Here is a tiny trained network, its code and every weight. The questions are about switching its units off for an input and a class, where a switched-off unit gives its printed mean instead of its output.

import numpy as np


def w(rows, s, z=0):
    codes = np.array(rows[::2]) - 128.0
    scale = np.full(codes.shape[1], s)
    scale[-1] = z or s
    return codes * scale


def norm(h):
    return h / np.sqrt((h * h).mean(-1, keepdims=True) + 1e-5)


def f(y):
    return np.maximum(y, 0)


def log_softmax(a):
    a = a - a.max(-1, keepdims=True)
    return a - np.log(np.exp(a).sum(-1, keepdims=True))


def net(x, mask):
    res = np.array(x, float).reshape(1, 2) / 4 @ E
    u = 0
    for l in range(3):
        y = f(norm(res) @ A[l][:, :-1].T + A[l][:, -1])
        res = res + np.where(mask[u : u + 6], y, B[l][:, -1]) @ B[l][:, :-1]
        u += 6
    return log_softmax(norm(res)[-1] @ U[:, :-1].T + U[:, -1])


A, B = {}, {}
E = w([
[153,144,8,112,112,70],'x0',
[59,152,99,93,210,222],'x1',
],0.0018)
A[0] = w([
[137,81,190,109,106,113,87],'0.n1',
[178,102,136,215,49,75,96],'0.n2',
[148,101,180,134,124,141,119],'0.n3',
[158,113,109,164,99,2,116],'0.n4',
[106,90,131,169,166,138,236],'0.n5',
[175,106,69,161,85,54,4],'0.n6',
],0.0038,0.0012)
B[0] = w([
[180,151,144,196,148,128,179],'0.n1',
[113,139,112,28,172,162,248],'0.n2',
[212,159,56,181,150,130,179],'0.n3',
[159,231,154,113,66,32,253],'0.n4',
[143,135,41,195,89,20,180],'0.n5',
[53,113,121,252,82,235,222],'0.n6',
],0.0027,0.0031)
A[1] = w([
[141,196,130,88,83,60,102],'1.n1',
[142,90,131,122,141,119,45],'1.n2',
[133,149,152,155,177,75,254],'1.n3',
[184,112,205,168,3,80,141],'1.n4',
[148,75,32,52,143,133,121],'1.n5',
[210,53,219,162,88,152,224],'1.n6',
],0.0028,0.00063)
B[1] = w([
[89,80,178,93,130,76,211],'1.n1',
[106,103,125,126,116,94,128],'1.n2',
[113,108,75,134,134,161,175],'1.n3',
[94,104,141,67,202,203,253],'1.n4',
[144,251,127,85,194,87,175],'1.n5',
[145,160,33,207,168,126,196],'1.n6',
],0.0034,0.0027)
A[2] = w([
[118,139,39,126,134,161,182],'2.n1',
[47,98,100,92,2,92,131],'2.n2',
[103,173,84,81,53,157,124],'2.n3',
[32,69,159,93,175,189,127],'2.n4',
[89,114,132,16,161,159,7],'2.n5',
[218,85,149,112,184,104,90],'2.n6',
],0.0034,0.0017)
B[2] = w([
[122,107,181,103,124,149,253],'2.n1',
[82,110,60,254,48,109,231],'2.n2',
[70,129,113,161,143,116,220],'2.n3',
[149,83,127,92,69,95,191],'2.n4',
[188,133,125,196,99,97,155],'2.n5',
[113,144,150,108,64,92,169],'2.n6',
],0.0055,0.0024)
U = w([
[183,94,81,87,94,114,28],'0',
[187,128,163,254,221,212,175],'1',
[37,235,58,29,239,144,180],'2',
[167,89,77,97,142,105,1],'3',
[161,94,85,98,140,111,3],'4',
[37,154,50,249,21,55,182],'5',
[76,6,201,28,90,211,174],'6',
[207,214,222,94,82,35,162],'7',
],0.0084,0.0062)

Each question gives the input, the list of numbers given to net, and the class t.
The units are the neurons (one row each of A and B). Each row of codes is followed by its name. A weight is (code - 128) times the scale printed after its matrix; where a second scale follows, it is the last column's (A, B and U).
mask holds one flag per neuron, layer by layer. A switched-off neuron (its flag False) gives its mean, the last column of its row in B, instead of its output. The means were averaged over made-up inputs and are rounded, as every weight is.
A unit's drop is (log p(t) with every unit on - log p(t) with that unit switched off) / (log p(t) with every unit on - log p(t) with every unit switched off).
The circuit of an input: a set's keep is (log p(t) with only the set's units on - log p(t) with every unit switched off) / (log p(t) with every unit on - log p(t) with every unit switched off). Starting from the 12 units with the biggest drops (on a tie, the unit counted first), units are removed one at a time, each time the one whose removal leaves the highest keep (on an exact tie, the one counted first), for as long as the keep stays at least 0.8.
units of the circuit, in order: the units of the circuit, biggest drop first
most important unit: the unit with the biggest drop
top k neurons: the k neurons with the biggest drops, biggest first
k most important neurons of layer l: the k neurons of layer l with the biggest drops, biggest first
input [-8,-7], class 1: units of the circuit, in order : 1.n6; 1.n4
input [-6,4], class 6: units of the circuit, in order : 2.n4
input [-6,-7], class 7: units of the circuit, in order : 0.n6; 2.n2
input [0,0], class 0: units of the circuit, in order : 0.n6; 0.n4; 2.n5; 2.n2
input [-1,-7], class 7: top 3 neurons : 0.n1; 1.n4; 0.n4
input [-1,-4], class 7: units of the circuit, in order : 2.n2; 1.n4; 0.n4
input [-1,-5], class 7: units of the circuit, in order : 1.n4; 0.n4; 2.n2
input [1,1], class 2: top 4 neurons : 0.n4; 0.n6; 2.n2; 1.n5
input [-8,-5], class 1: top 2 neurons : 1.n6; 0.n4
input [-2,2], class 6: top 2 neurons : 0.n4; 0.n2
input [-5,-5], class 7: top 2 neurons : 0.n6; 2.n6
input [-2,-7], class 7: top 4 neurons : 0.n4; 2.n2; 1.n4; 0.n2
input [-7,-2], class 1: top 2 neurons : 1.n6; 2.n2
input [-3,4], class 6: most important unit : 2.n2
input [-4,-7], class 7: top 2 neurons : 2.n2; 2.n6
input [2,3], class 2: top 3 neurons : 0.n4; 2.n2; 0.n6
input [-5,5], class 6: top 2 neurons : 2.n4; 2.n2
input [-5,8], class 6: 2 most important neurons of layer 2 : 2.n4; 2.n2
input [-3,-6], class 7: 2 most important neurons of layer 0 : 0.n4; 0.n2
input [-6,-3], class 1: most important unit : 1.n6
